Below is a small trained network, with its code and all its weights. Each question gives an input and a class and asks what happens when units are switched off, that is, made to give their printed mean instead of their output.

import numpy as np


def w(rows, s, z=0):
    codes = np.array(rows[::2]) - 128.0
    scale = np.full(codes.shape[1], s)
    scale[-1] = z or s
    return codes * scale


def norm(h):
    return h / np.sqrt((h * h).mean(-1, keepdims=True) + 1e-5)


def f(y):
    return y / 2 * (1 + np.tanh(0.7978845608 * (y + 0.044715 * y**3)))


def log_softmax(a):
    a = a - a.max(-1, keepdims=True)
    return a - np.log(np.exp(a).sum(-1, keepdims=True))


def net(x, mask):
    res = np.array(x, float).reshape(1, 7) / 4 @ E
    u = 0
    for l in range(4):
        y = f(norm(res) @ A[l][:, :-1].T + A[l][:, -1])
        res = res + np.where(mask[u : u + 4], y, B[l][:, -1]) @ B[l][:, :-1]
        u += 4
    return log_softmax(norm(res)[-1] @ U[:, :-1].T + U[:, -1])


A, B = {}, {}
E = w([
[106,74,84,184,128,158,87],'x0',
[137,245,75,113,136,150,181],'x1',
[119,136,222,193,194,181,143],'x2',
[33,102,71,201,119,143,121],'x3',
[155,146,168,105,121,51,113],'x4',
[75,105,155,27,127,98,161],'x5',
[167,19,96,130,141,160,205],'x6',
],0.011)
A[0] = w([
[229,248,42,150,83,148,170,105],'L0N1',
[250,155,146,87,180,144,240,151],'L0N2',
[126,235,54,115,126,130,106,2],'L0N3',
[125,170,52,56,86,1,22,87],'L0N4',
],0.008,0.0071)
B[0] = w([
[180,140,113,160,121,121,60,222],'L0N1',
[150,105,141,72,138,120,40,254],'L0N2',
[98,164,24,184,80,81,126,142],'L0N3',
[114,158,156,108,3,149,172,252],'L0N4',
],0.013,0.0047)
A[1] = w([
[25,130,60,154,138,48,93,2],'L1N1',
[96,203,154,181,127,118,135,27],'L1N2',
[114,67,150,69,206,117,119,51],'L1N3',
[153,27,93,207,254,214,142,153],'L1N4',
],0.009,0.0037)
B[1] = w([
[183,39,83,193,255,219,48,141],'L1N1',
[103,106,110,252,236,101,100,139],'L1N2',
[127,106,75,57,191,202,60,155],'L1N3',
[3,172,135,212,75,42,160,254],'L1N4',
],0.0087,0.0079)
A[2] = w([
[194,48,218,93,138,60,248,71],'L2N1',
[117,8,254,185,228,39,127,92],'L2N2',
[230,206,56,180,169,237,119,155],'L2N3',
[144,210,243,195,128,87,150,253],'L2N4',
],0.0084,0.0048)
B[2] = w([
[199,170,90,252,116,87,82,150],'L2N1',
[173,166,115,171,181,201,4,203],'L2N2',
[77,76,108,125,149,182,113,185],'L2N3',
[135,64,114,161,202,89,22,254],'L2N4',
],0.014,0.0066)
A[3] = w([
[185,152,204,124,150,170,173,212],'L3N1',
[149,7,58,109,109,129,158,225],'L3N2',
[175,222,223,173,217,153,110,252],'L3N3',
[32,106,169,29,149,90,104,183],'L3N4',
],0.013,0.004)
B[3] = w([
[12,177,35,220,166,196,16,133],'L3N1',
[111,136,133,135,225,105,101,214],'L3N2',
[52,5,55,185,140,220,72,255],'L3N3',
[155,29,200,121,128,216,154,212],'L3N4',
],0.013,0.0076)
U = w([
[140,84,96,177,195,148,50,176],'0',
[138,112,135,113,58,34,138,222],'1',
[135,251,34,152,49,126,147,31],'2',
[139,91,145,77,200,149,235,52],'3',
[71,88,197,93,53,192,189,95],'4',
[93,110,155,186,143,67,228,12],'5',
],0.018,0.011)

Each question gives the input, the list of numbers given to net, and the class t.
The units are the neurons (one row each of A and B). Each row of codes is followed by its name. A weight is (code - 128) times the scale printed after its matrix; where a second scale follows, it is the last column's (A, B and U).
mask holds one flag per neuron, layer by layer. A switched-off neuron (its flag False) gives its mean, the last column of its row in B, instead of its output. The means were averaged over made-up inputs and are rounded, as every weight is.
A unit's drop is (log p(t) with every unit on - log p(t) with that unit switched off) / (log p(t) with every unit on - log p(t) with every unit switched off).
The circuit of an input: a set's keep is (log p(t) with only the set's units on - log p(t) with every unit switched off) / (log p(t) with every unit on - log p(t) with every unit switched off). Starting from the 12 units with the biggest drops (on a tie, the unit counted first), units are removed one at a time, each time the one whose removal leaves the highest keep (on an exact tie, the one counted first), for as long as the keep stays at least 0.8.
units of the circuit, in order: the units of the circuit, biggest drop first
unit that matters most: the unit with the biggest drop
top k neurons: the k neurons with the biggest drops, biggest first
k most important neurons of layer l: the k neurons of layer l with the biggest drops, biggest first
drop of u: that unit's drop, to one decimal
input [-2,-4,-5,4,4,8,5], class 1: units of the circuit, in order => L3N3
input [3,6,3,2,-6,6,-2], class 4: 3 most important neurons of layer 2 => L2N2; L2N4; L2N1
input [-5,8,-1,5,7,7,-6], class 1: top 2 neurons => L0N4; L0N3
input [2,-2,-4,-7,-7,3,-1], class 4: units of the circuit, in order => L2N4; L2N2
input [-6,-4,3,-1,-8,7,-7], class 4: 2 most important neurons of layer 2 => L2N1; L2N2
input [0,5,-6,0,-4,6,3], class 4: top 2 neurons => L2N4; L2N1
input [-3,-5,-5,-2,1,5,-4], class 1: 2 most important neurons of layer 0 => L0N2; L0N4
input [-5,-7,-8,-3,-3,6,5], class 1: top 3 neurons => L2N1; L3N3; L2N4
input [-6,-3,-1,2,6,3,-1], class 1: top 2 neurons => L0N4; L2N1
input [-3,-5,-6,5,8,5,4], class 1: top 2 neurons => L2N1; L0N4
input [-4,0,-4,-6,3,-6,-7], class 1: top 2 neurons => L0N4; L2N2
input [4,5,-7,1,-5,4,6], class 3: 2 most important neurons of layer 2 => L2N4; L2N2
input [-4,7,-3,-3,-1,5,-6], class 1: 2 most important neurons of layer 2 => L2N2; L2N1
input [7,8,-1,-2,1,5,-2], class 2: top neuron => L0N4
input [-1,6,0,3,0,5,2], class 3: 2 most important neurons of layer 2 => L2N4; L2N2
input [-8,5,-5,4,3,2,-3], class 2: top 2 neurons => L0N3; L0N1
input [0,1,-3,-3,0,5,5], class 3: 2 most important neurons of layer 2 => L2N2; L2N4
input [7,-4,-6,-4,6,0,-6], class 4: 2 most important neurons of layer 2 => L2N1; L2N2
input [-5,5,-7,1,-3,-8,2], class 2: 2 most important neurons of layer 2 => L2N4; L2N2
input [7,2,-4,1,-2,7,-8], class 4: unit that matters most => L0N4
input [0,6,-6,-1,-1,-8,2], class 2: 2 most important neurons of layer 0 => L0N3; L0N1
input [-1,7,-1,-3,8,3,2], class 1: drop of L0N2 => 0.1
input [2,6,5,3,5,4,4], class 3: drop of L2N2 => 0.2
input [3,3,-6,-5,-4,4,5], class 3: drop of L3N3 => 0.3
input [2,5,-7,-1,6,0,3], class 1: drop of L1N3 => 0.0
